Below is a small trained network, with its code and all its weights. Each question gives an input and a class and asks what happens when units are switched off, that is, made to give their printed mean instead of their output.

import numpy as np


def w(rows, s, z=0):
    codes = np.array(rows[::2]) - 128.0
    scale = np.full(codes.shape[1], s)
    scale[-1] = z or s
    return codes * scale


def norm(h):
    return h / np.sqrt((h * h).mean(-1, keepdims=True) + 1e-5)


def f(y):
    return y / 2 * (1 + np.tanh(0.7978845608 * (y + 0.044715 * y**3)))


def log_softmax(a):
    a = a - a.max(-1, keepdims=True)
    return a - np.log(np.exp(a).sum(-1, keepdims=True))


def net(x, mask):
    res = np.array(x, float).reshape(1, 8) / 4 @ E
    u = 0
    for l in range(2):
        y = f(norm(res) @ A[l][:, :-1].T + A[l][:, -1])
        res = res + np.where(mask[u : u + 10], y, B[l][:, -1]) @ B[l][:, :-1]
        u += 10
    return log_softmax(norm(res)[-1] @ U[:, :-1].T + U[:, -1])


A, B = {}, {}
E = w([
[16,74,168,189,147],'x0',
[97,110,113,69,23],'x1',
[161,62,58,221,95],'x2',
[128,126,129,128,127],'x3',
[125,134,128,128,127],'x4',
[182,171,252,221,35],'x5',
[129,126,131,129,129],'x6',
[132,128,126,129,128],'x7',
],0.0024)
A[0] = w([
[160,25,60,149,101,171],'0.n0',
[173,188,140,193,237,104],'0.n1',
[91,124,90,88,3,175],'0.n2',
[169,128,186,179,129,139],'0.n3',
[53,67,199,112,108,107],'0.n4',
[62,55,177,164,138,1],'0.n5',
[154,158,254,158,128,114],'0.n6',
[218,122,102,122,111,124],'0.n7',
[62,174,175,34,117,183],'0.n8',
[67,111,188,177,166,133],'0.n9',
],0.0061,0.0016)
B[0] = w([
[115,206,233,184,211,224],'0.n0',
[177,1,189,95,53,202],'0.n1',
[234,33,106,206,164,241],'0.n2',
[159,160,58,156,111,179],'0.n3',
[118,109,110,199,111,187],'0.n4',
[38,145,101,94,135,163],'0.n5',
[135,149,80,222,69,230],'0.n6',
[67,221,168,124,200,170],'0.n7',
[163,135,224,125,124,250],'0.n8',
[137,85,149,116,60,191],'0.n9',
],0.0043,0.0025)
A[1] = w([
[68,99,199,146,81,196],'1.n0',
[86,167,130,217,103,252],'1.n1',
[135,145,182,80,68,84],'1.n2',
[250,232,77,95,151,138],'1.n3',
[134,2,131,123,213,224],'1.n4',
[89,146,70,87,166,152],'1.n5',
[167,48,56,76,119,241],'1.n6',
[93,89,81,65,179,145],'1.n7',
[166,89,68,189,165,222],'1.n8',
[176,151,199,117,123,187],'1.n9',
],0.0066,0.0016)
B[1] = w([
[125,93,78,72,150,201],'1.n0',
[125,189,88,76,190,227],'1.n1',
[131,179,187,212,191,148],'1.n2',
[40,59,80,139,99,234],'1.n3',
[178,132,100,116,103,254],'1.n4',
[134,190,75,253,109,141],'1.n5',
[169,122,182,194,130,168],'1.n6',
[101,188,175,170,37,176],'1.n7',
[133,165,216,37,124,206],'1.n8',
[92,106,90,85,182,201],'1.n9',
],0.0061,0.0038)
U = w([
[148,255,107,243,28,122],'0',
[27,66,36,109,114,107],'1',
[150,146,129,101,144,252],'2',
[234,50,207,132,106,39],'3',
[121,191,180,75,215,67],'4',
],0.0076,0.0031)

Each question gives the input, the list of numbers given to net, and the class t.
The units are the neurons (one row each of A and B). Each row of codes is followed by its name. A weight is (code - 128) times the scale printed after its matrix; where a second scale follows, it is the last column's (A, B and U).
mask holds one flag per neuron, layer by layer. A switched-off neuron (its flag False) gives its mean, the last column of its row in B, instead of its output. The means were averaged over made-up inputs and are rounded, as every weight is.
A unit's drop is (log p(t) with every unit on - log p(t) with that unit switched off) / (log p(t) with every unit on - log p(t) with every unit switched off).
The circuit of an input: a set's keep is (log p(t) with only the set's units on - log p(t) with every unit switched off) / (log p(t) with every unit on - log p(t) with every unit switched off). Starting from the 12 units with the biggest drops (on a tie, the unit counted first), units are removed one at a time, each time the one whose removal leaves the highest keep (on an exact tie, the one counted first), for as long as the keep stays at least 0.8.
circuit, biggest first: the units of the circuit, biggest drop first
unit that matters most: the unit with the biggest drop
k most important neurons: the k neurons with the biggest drops, biggest first
k most important neurons of layer l: the k neurons of layer l with the biggest drops, biggest first
input [7,6,0,8,3,6,-1,4], class 1: unit that matters most -> 1.n0
input [-3,6,-3,8,4,4,3,-3], class 3: circuit, biggest first -> 0.n2, 1.n7
input [-3,0,-1,8,-2,-3,-3,-7], class 0: 2 most important neurons -> 1.n5, 1.n7
input [8,-2,-8,1,6,0,-4,6], class 1: circuit, biggest first -> 1.n8, 0.n0
input [0,-5,7,-2,3,4,-2,-3], class 4: circuit, biggest first -> 1.n1, 0.n2, 1.n8, 1.n5
input [7,-4,-3,-4,4,-8,4,-7], class 0: 2 most important neurons -> 1.n7, 1.n5
input [5,-6,2,-5,-6,-7,0,2], class 0: 2 most important neurons of layer 0 -> 0.n2, 0.n8
input [-8,-1,-6,3,8,6,3,-4], class 1: 2 most important neurons of layer 1 -> 1.n3, 1.n9
input [-3,0,-2,4,0,-1,4,-5], class 1: 3 most important neurons of layer 1 -> 1.n3, 1.n8, 1.n1
input [7,5,8,-7,-1,-5,3,-7], class 4: circuit, biggest first -> 0.n0, 1.n3
input [6,-7,4,-4,0,-3,3,-7], class 3: 4 most important neurons of layer 0 -> 0.n1, 0.n7, 0.n6, 0.n8
input [-8,-7,2,-4,-6,-8,-7,7], class 0: 2 most important neurons of layer 0 -> 0.n2, 0.n8
input [5,1,8,-3,-5,-2,7,-4], class 4: 2 most important neurons of layer 1 -> 1.n3, 1.n8
input [-1,-3,-3,7,0,-4,-1,-7], class 0: unit that matters most -> 0.n0
input [-5,5,5,8,-2,-6,-3,-4], class 0: circuit, biggest first -> 1.n5, 0.n1, 1.n6
input [-6,-7,-3,-3,4,-1,4,-5], class 3: 4 most important neurons of layer 1 -> 1.n1, 1.n6, 1.n0, 1.n2
input [6,4,5,-5,7,-4,-7,5], class 2: circuit, biggest first -> 0.n0, 1.n3
input [-2,5,2,-3,4,-3,6,8], class 3: 2 most important neurons -> 0.n2, 1.n1
input [-3,3,2,3,-3,-5,1,5], class 0: 3 most important neurons -> 1.n5, 0.n8, 1.n7
input [-7,-3,-1,0,5,2,1,-5], class 1: circuit, biggest first -> 1.n3
input [7,-3,3,6,-4,2,-3,7], class 1: 2 most important neurons -> 0.n9, 0.n5
input [-4,0,5,-4,4,3,0,-4], class 4: 3 most important neurons -> 0.n0, 1.n1, 0.n7
input [-7,4,-3,-3,-3,-4,8,-3], class 1: 3 most important neurons -> 1.n3, 0.n1, 0.n8
